Below is a small trained network, with its code and all its weights. Each question gives an input and a target symbol and asks what happens when units are switched off, that is, made to give their printed mean instead of their output.

import numpy as np


def w(rows, s, z=0):
    codes = np.array(rows[::2]) - 128.0
    scale = np.full(codes.shape[1], s)
    scale[-1] = z or s
    return codes * scale


def norm(h):
    return h / np.sqrt((h * h).mean(-1, keepdims=True) + 1e-5)


def f(y):
    return np.maximum(y, 0)


def softmax(a):
    e = np.exp(a - a.max(-1, keepdims=True))
    return e / e.sum(-1, keepdims=True)


def log_softmax(a):
    a = a - a.max(-1, keepdims=True)
    return a - np.log(np.exp(a).sum(-1, keepdims=True))


def net(x, mask):
    ids = ['αβγδεηλμξπσφω'.index(c) for c in x.split()]
    T = len(ids)
    res = E[ids] + P[:T]
    u = 0
    for l in range(2):
        r = norm(res)
        for j in range(2):
            rows = slice(2 * j, 2 * j + 2)
            q, k, v = (r @ M[l][rows].T for M in (Q, K, V))
            z = softmax(np.where(np.tri(T) > 0, q @ k.T / 2**0.5, -1e9)) @ v
            o = O[l][rows]
            res = res + np.where(mask[u + j], z, o[:, -1]) @ o[:, :-1]
        u += 2
        y = f(norm(res) @ A[l][:, :-1].T + A[l][:, -1])
        res = res + np.where(mask[u : u + 12], y, B[l][:, -1]) @ B[l][:, :-1]
        u += 12
    return log_softmax(norm(res)[-1] @ U[:, :-1].T + U[:, -1])


Q, K, V, O, A, B = {}, {}, {}, {}, {}, {}
E = w([
[186,123,58,122,161,135,72,175,83,129,204,113],'α',
[150,152,163,183,68,79,105,161,147,55,138,154],'β',
[118,84,145,185,115,135,75,139,127,74,72,58],'γ',
[196,93,119,90,106,58,114,91,112,13,147,105],'δ',
[167,109,78,150,111,150,158,88,98,83,184,37],'ε',
[131,62,102,218,104,88,170,116,125,117,100,157],'η',
[107,139,207,157,116,173,142,154,3,50,82,137],'λ',
[184,97,157,199,106,146,148,203,152,151,35,146],'μ',
[160,73,84,193,132,109,176,86,95,132,172,120],'ξ',
[39,99,44,200,124,151,135,91,162,97,148,190],'π',
[144,111,122,169,143,153,64,193,190,137,119,171],'σ',
[68,120,139,81,57,190,181,156,210,165,146,185],'φ',
[184,124,115,127,120,55,13,119,111,83,137,156],'ω',
],0.023)
P = w([
[132,1,175,91,154,162,130,228,153,126,153,121],'0',
[112,40,128,146,123,132,121,198,117,129,114,69],'1',
[108,76,112,151,114,124,128,170,112,137,110,67],'2',
[111,107,98,162,108,120,133,152,110,137,103,73],'3',
[115,134,89,170,109,117,139,138,112,132,98,83],'4',
[118,159,75,176,113,113,142,126,113,130,95,92],'5',
[120,182,68,180,115,108,149,122,116,124,89,101],'6',
[121,201,60,184,119,105,152,115,121,120,85,113],'7',
[113,218,44,191,119,100,158,104,138,121,76,113],'8',
],0.011)
Q[0] = w([
[141,146,172,8,149,104,117,67,168,160,127,155],'L0H0',
[137,156,91,158,117,153,137,122,133,162,134,114],'L0H0',
[87,160,120,75,123,143,104,104,124,104,181,116],'L0H1',
[102,143,124,123,80,152,78,153,136,92,87,126],'L0H1',
],0.015)
K[0] = w([
[76,30,123,133,170,254,167,198,127,252,136,60],'L0H0',
[100,157,186,91,127,90,140,105,110,86,118,196],'L0H0',
[198,152,99,54,109,110,75,94,135,82,170,73],'L0H1',
[80,161,240,80,130,98,34,89,121,91,49,142],'L0H1',
],0.0087)
V[0] = w([
[74,177,207,162,32,144,130,156,141,193,178,129],'L0H0',
[139,143,175,214,149,80,39,132,153,99,179,156],'L0H0',
[73,189,86,146,173,113,60,151,162,229,105,198],'L0H1',
[101,149,70,155,46,79,212,115,254,76,73,190],'L0H1',
],0.006)
O[0] = w([
[39,163,180,202,100,105,163,191,128,144,191,58,78],'L0H0',
[174,128,86,32,6,122,74,95,81,173,96,164,234],'L0H0',
[168,60,74,187,180,207,51,255,64,200,58,46,1],'L0H1',
[109,71,171,70,114,55,162,134,74,27,169,88,133],'L0H1',
],0.007,0.0065)
A[0] = w([
[171,77,140,54,164,116,113,130,68,103,185,10,130],'L0N0',
[143,193,113,180,114,105,89,111,120,126,92,122,147],'L0N1',
[99,182,182,147,200,185,151,197,109,107,200,138,48],'L0N2',
[97,148,144,120,128,124,85,139,216,109,167,233,71],'L0N3',
[215,70,127,124,187,161,125,96,144,104,75,121,79],'L0N4',
[153,185,118,163,175,143,57,169,135,217,83,134,108],'L0N5',
[106,128,157,109,84,175,182,109,210,129,66,44,50],'L0N6',
[88,162,152,132,195,102,176,126,162,127,159,37,45],'L0N7',
[92,190,163,167,130,174,110,117,141,135,95,107,2],'L0N8',
[90,112,77,173,147,133,160,141,93,108,177,149,118],'L0N9',
[92,191,164,184,133,136,176,154,115,156,115,89,9],'L0N10',
[165,146,98,89,157,166,162,123,153,122,169,154,166],'L0N11',
],0.011,0.0037)
B[0] = w([
[79,98,126,204,94,176,101,241,130,132,199,141,190],'L0N0',
[140,153,173,146,132,80,187,165,154,182,182,110,255],'L0N1',
[181,107,150,157,99,156,53,49,53,95,103,176,154],'L0N2',
[103,91,130,139,136,143,106,196,82,143,135,97,233],'L0N3',
[64,160,124,134,125,149,158,187,183,28,186,142,213],'L0N4',
[83,191,154,120,104,56,91,32,180,69,124,82,194],'L0N5',
[145,134,115,142,78,71,67,131,186,67,89,75,205],'L0N6',
[158,212,74,91,170,170,73,56,173,121,139,2,145],'L0N7',
[76,135,129,86,102,112,98,71,132,153,106,162,150],'L0N8',
[56,130,127,103,122,108,175,77,88,172,138,113,239],'L0N9',
[200,173,91,164,100,124,127,82,170,122,142,175,151],'L0N10',
[82,91,115,159,149,78,128,139,163,15,136,157,196],'L0N11',
],0.0093,0.0059)
Q[1] = w([
[140,15,106,45,186,126,120,177,112,171,146,50],'L1H0',
[57,85,3,172,71,54,100,158,67,107,247,201],'L1H0',
[156,109,136,157,98,141,101,188,122,79,145,105],'L1H1',
[133,33,167,100,159,177,108,109,169,136,139,98],'L1H1',
],0.0073)
K[1] = w([
[115,41,42,78,179,40,153,142,172,157,155,60],'L1H0',
[128,173,110,157,157,144,116,84,1,84,161,158],'L1H0',
[159,154,144,136,110,115,116,154,136,88,131,110],'L1H1',
[128,99,114,124,142,113,133,132,167,146,143,100],'L1H1',
],0.0086)
V[1] = w([
[121,161,95,132,176,127,125,61,68,172,195,140],'L1H0',
[127,81,50,121,152,70,121,117,200,145,202,125],'L1H0',
[35,113,87,114,151,191,126,133,63,185,112,193],'L1H1',
[188,254,242,104,105,137,134,91,42,129,68,180],'L1H1',
],0.007)
O[1] = w([
[190,79,200,131,113,183,108,165,173,109,65,143,100],'L1H0',
[31,86,96,191,19,87,144,177,115,136,210,100,107],'L1H0',
[167,118,109,187,60,49,181,86,165,82,138,119,3],'L1H1',
[6,96,40,202,82,98,107,119,125,62,201,101,18],'L1H1',
],0.011,0.0052)
A[1] = w([
[118,137,141,149,135,167,110,174,172,143,116,142,71],'L1N0',
[169,144,141,123,162,110,121,90,138,148,134,134,88],'L1N1',
[117,86,74,177,136,121,117,140,133,93,141,67,100],'L1N2',
[153,57,158,111,115,152,133,252,144,162,144,103,78],'L1N3',
[109,141,100,157,57,95,148,118,129,130,139,93,197],'L1N4',
[158,107,128,109,109,142,113,208,107,189,145,156,95],'L1N5',
[126,163,98,154,82,112,112,142,138,98,113,136,130],'L1N6',
[54,42,97,98,140,202,123,189,115,166,152,115,102],'L1N7',
[116,141,111,146,144,129,111,89,126,119,114,145,117],'L1N8',
[170,133,99,109,133,153,94,126,119,134,101,137,3],'L1N9',
[145,187,117,114,129,154,84,156,130,127,142,88,113],'L1N10',
[128,138,110,130,119,103,175,113,120,103,139,123,124],'L1N11',
],0.022,0.0069)
B[1] = w([
[159,132,137,135,128,117,131,124,101,130,169,113,166],'L1N0',
[113,98,135,119,121,173,102,164,93,114,127,118,155],'L1N1',
[144,113,175,103,95,138,121,200,133,98,150,113,155],'L1N2',
[141,124,159,75,78,121,98,194,141,79,201,116,228],'L1N3',
[111,171,118,131,166,110,129,113,125,117,139,146,252],'L1N4',
[146,104,171,122,119,158,129,164,169,70,147,90,190],'L1N5',
[114,96,111,121,132,119,146,123,118,156,174,126,220],'L1N6',
[185,99,175,82,74,140,95,251,140,47,204,79,188],'L1N7',
[150,121,139,110,111,128,128,187,143,133,129,118,175],'L1N8',
[144,125,78,97,117,146,116,163,91,155,123,107,138],'L1N9',
[91,140,100,157,134,101,170,71,118,150,106,168,219],'L1N10',
[96,145,118,142,124,107,124,95,140,170,149,131,196],'L1N11',
],0.02,0.015)
U = w([
[100,126,164,105,104,99,125,224,173,76,199,99,98],'α',
[88,188,84,118,138,54,169,1,122,109,179,157,109],'β',
[128,151,121,153,77,97,54,76,171,105,56,59,243],'γ',
[145,180,115,46,240,166,127,121,138,28,82,217,107],'δ',
[94,161,93,149,120,206,169,69,119,52,115,16,99],'ε',
[113,39,163,146,148,66,177,109,75,84,68,97,130],'η',
[146,116,144,232,65,187,94,80,65,95,128,188,255],'λ',
[232,127,95,234,159,111,171,132,95,102,131,93,163],'μ',
[119,76,180,134,176,196,137,61,55,170,185,51,83],'ξ',
[59,111,161,159,110,217,165,166,160,181,100,167,178],'π',
[153,131,207,153,209,132,43,120,107,180,142,146,143],'σ',
[229,198,136,107,106,183,115,60,173,187,171,138,47],'φ',
[195,126,27,87,30,124,100,126,60,219,124,113,138],'ω',
],0.0074,0.0024)

Each question gives the input, a string of symbols that net reads in full, and the target symbol t.
The units are the heads (2 rows each of Q, K, V and O) and the neurons (one row each of A and B). Each row of codes is followed by its name. A weight is (code - 128) times the scale printed after its matrix; where a second scale follows, it is the last column's (O, A, B and U).
mask holds one flag per unit, layer by layer, with each layer's heads first. A switched-off unit (its flag False) gives its mean, the last column of its rows in O or B, instead of its output. The means were averaged over made-up inputs and are rounded, as every weight is.
A unit's drop is (log p(t) with every unit on - log p(t) with that unit switched off) / (log p(t) with every unit on - log p(t) with every unit switched off).
The circuit of an input: a set's keep is (log p(t) with only the set's units on - log p(t) with every unit switched off) / (log p(t) with every unit on - log p(t) with every unit switched off). Starting from the 12 units with the biggest drops (on a tie, the unit counted first), units are removed one at a time, each time the one whose removal leaves the highest keep (on an exact tie, the one counted first), for as long as the keep stays at least 0.8.
units of the circuit, in order: the units of the circuit, biggest drop first
unit that matters most: the unit with the biggest drop
top k neurons: the k neurons with the biggest drops, biggest first
top k neurons in layer l: the k neurons of layer l with the biggest drops, biggest first
which heads matter: for each layer, one digit per head in row order, 1 if its drop is at least 0.15 and else 0, layers parted by /
input ξ ω γ α μ μ ω λ π, target ω: which heads matter => 10 / 10
input π φ φ γ γ α γ, target β: which heads matter => 00 / 10
input η π λ η π σ ε, target ε: which heads matter => 10 / 10
input π π β ε ε β α ε, target β: top neuron in layer 1 => L1N4
input ω β β α δ δ, target β: units of the circuit, in order => L1N7, L1N3
input ω ξ π μ δ γ ε μ, target β: top 3 neurons => L0N4, L0N5, L0N3
input ω π ω, target β: which heads matter => 11 / 10
input ω ξ ξ π λ γ γ, target ω: which heads matter => 10 / 11
input φ ξ ξ λ π π, target π: top 4 neurons in layer 1 => L1N3, L1N7, L1N4, L1N8
input σ δ λ π φ ξ μ, target δ: units of the circuit, in order => L1H0, L1N3
input ω ξ γ μ η δ ω, target β: which heads matter => 01 / 10
input μ φ σ ε ξ σ, target β: which heads matter => 01 / 00
input ε μ π φ β ε μ φ, target β: which heads matter => 10 / 00
input μ λ φ μ ω η η ε, target ω: top neuron in layer 1 => L1N9
input α μ λ δ η μ ε π, target δ: top 2 neurons => L1N3, L1N7
input μ π σ ξ ε φ η η, target β: which heads matter => 00 / 01
input α μ μ λ α ξ, target ξ: units of the circuit, in order => L1H0, L1N3, L1N7, L1N1
input η ξ σ α ε π η δ λ, target δ: top 4 neurons => L1N3, L1N7, L1N10, L1N8
input π α δ μ μ σ γ σ, target β: top 2 neurons => L0N5, L0N0
input π ω μ λ ω φ μ β μ, target β: unit that matters most => L1H1
input φ λ π η, target η: top 2 neurons in layer 1 => L1N3, L1N4
input ξ α ξ π π, target β: top 2 neurons in layer 0 => L0N9, L0N0
input ω φ π γ π λ σ, target ω: units of the circuit, in order => L0H0, L1N9, L1N3
input α α π ξ ξ π φ μ λ, target λ: top 3 neurons => L0N2, L1N3, L0N10
input ω β σ ξ μ σ μ λ, target β: which heads matter => 00 / 01
input ξ β γ π π α γ α, target β: which heads matter => 01 / 00
input δ γ ξ σ π π δ, target β: which heads matter => 11 / 10
input δ γ π β β λ μ α, target β: units of the circuit, in order => L1N10
input λ α σ, target σ: which heads matter => 11 / 10
input η λ γ γ σ σ, target σ: which heads matter => 00 / 10
